Here is a tiny trained network, its code and every weight. The questions are about switching its units off for an input and a class, where a switched-off unit gives its printed mean instead of its output.

import numpy as np


def w(rows, s, z=0):
    codes = np.array(rows[::2]) - 128.0
    scale = np.full(codes.shape[1], s)
    scale[-1] = z or s
    return codes * scale


def f(y):
    return y / 2 * (1 + np.tanh(0.7978845608 * (y + 0.044715 * y**3)))


def log_softmax(a):
    a = a - a.max(-1, keepdims=True)
    return a - np.log(np.exp(a).sum(-1, keepdims=True))


def net(x, mask):
    res = np.array(x, float).reshape(1, 7) / 4 @ E
    y = f(res @ A[0][:, :-1].T + A[0][:, -1])
    res = res + np.where(mask, y, B[0][:, -1]) @ B[0][:, :-1]
    return log_softmax(res[-1] @ U[:, :-1].T + U[:, -1])


A, B = {}, {}
E = w([
[104,119,42,155,194,92,172,74],'x0',
[161,181,70,185,132,83,99,75],'x1',
[43,201,168,105,121,199,136,140],'x2',
[196,137,255,208,119,120,131,107],'x3',
[23,69,144,196,190,60,76,124],'x4',
[56,107,66,103,134,58,131,12],'x5',
[92,160,196,60,165,96,143,172],'x6',
],0.0093)
A[0] = w([
[254,112,148,63,54,147,145,179,236],'N0',
[52,149,188,110,125,157,117,185,2],'N1',
[80,185,140,94,113,153,100,47,96],'N2',
[139,100,159,171,119,141,168,124,11],'N3',
[169,198,123,81,45,112,133,138,129],'N4',
[146,131,137,107,108,148,168,114,77],'N5',
[170,97,81,96,49,124,69,121,10],'N6',
[197,134,116,126,175,53,177,55,200],'N7',
[195,116,144,158,130,40,100,108,57],'N8',
[45,210,87,86,145,155,98,116,216],'N9',
],0.0099,0.0037)
B[0] = w([
[103,221,122,24,134,217,111,72,254],'N0',
[193,128,175,200,174,83,60,220,180],'N1',
[104,13,115,86,70,106,130,164,163],'N2',
[78,119,160,93,217,121,90,150,138],'N3',
[76,140,95,41,155,191,151,118,187],'N4',
[119,145,94,114,139,113,144,161,141],'N5',
[107,200,171,159,197,178,238,85,158],'N6',
[176,65,1,106,91,94,135,64,207],'N7',
[220,158,131,175,166,118,26,102,184],'N8',
[216,156,56,54,83,22,137,96,210],'N9',
],0.007,0.013)
U = w([
[173,120,96,207,126,120,120,101,169],'0',
[112,174,144,97,138,221,148,137,175],'1',
[80,74,78,77,114,106,139,132,200],'2',
[6,95,159,176,114,129,134,125,70],'3',
[100,127,211,176,143,122,119,179,2],'4',
],0.013,0.0041)

Each question gives the input, the list of numbers given to net, and the class t.
The units are the neurons (one row each of A and B). Each row of codes is followed by its name. A weight is (code - 128) times the scale printed after its matrix; where a second scale follows, it is the last column's (A, B and U).
mask holds one flag per neuron, in row order. A switched-off neuron (its flag False) gives its mean, the last column of its row in B, instead of its output. The means were averaged over made-up inputs and are rounded, as every weight is.
A unit's drop is (log p(t) with every unit on - log p(t) with that unit switched off) / (log p(t) with every unit on - log p(t) with every unit switched off).
The circuit of an input: a set's keep is (log p(t) with only the set's units on - log p(t) with every unit switched off) / (log p(t) with every unit on - log p(t) with every unit switched off). Starting from all 10 units, units are removed one at a time, each time the one whose removal leaves the highest keep (on an exact tie, the one counted first), for as long as the keep stays at least 0.8.
units of the circuit, in order: the units of the circuit, biggest drop first
most important unit: the unit with the biggest drop
k most important neurons: the k neurons with the biggest drops, biggest first
drop of u: that unit's drop, to one decimal
input [5,6,6,1,4,-7,3], class 4: 2 most important neurons => N7; N0
input [3,-6,8,2,8,-1,7], class 4: most important unit => N1
input [3,1,6,7,3,6,-1], class 2: 2 most important neurons => N2; N1
input [-2,4,5,3,4,-1,2], class 4: units of the circuit, in order => N7; N0
input [1,7,-2,-4,6,-3,8], class 0: units of the circuit, in order => N0; N4
input [2,3,-6,-4,7,8,-2], class 0: 3 most important neurons => N8; N0; N4
input [-2,-5,5,-6,0,-2,-5], class 2: 2 most important neurons => N9; N0
input [-4,0,-6,-1,6,6,0], class 0: units of the circuit, in order => N8; N0
input [3,3,-7,5,-6,-3,3], class 1: 2 most important neurons => N0; N4
input [3,-3,-3,-5,-8,3,-6], class 1: 2 most important neurons => N6; N0
input [-2,-1,5,7,-7,8,-1], class 2: 3 most important neurons => N2; N6; N8
input [-8,1,5,4,6,8,6], class 4: 2 most important neurons => N1; N7
input [5,4,7,8,-8,2,-1], class 2: 3 most important neurons => N2; N7; N6
input [-4,0,8,0,-3,4,-6], class 2: units of the circuit, in order => N2
input [6,-4,4,4,6,-3,-3], class 4: 4 most important neurons => N7; N0; N4; N2
input [3,-8,-4,-2,6,-5,-4], class 3: 2 most important neurons => N9; N7
input [7,8,6,4,1,6,3], class 2: drop of N1 => 0.1
input [1,-3,2,4,3,-8,6], class 4: drop of N1 => 0.3
input [5,6,1,-4,6,-8,8], class 0: drop of N2 => 0.2
input [-4,-6,1,-3,8,-4,0], class 4: units of the circuit, in order => N1
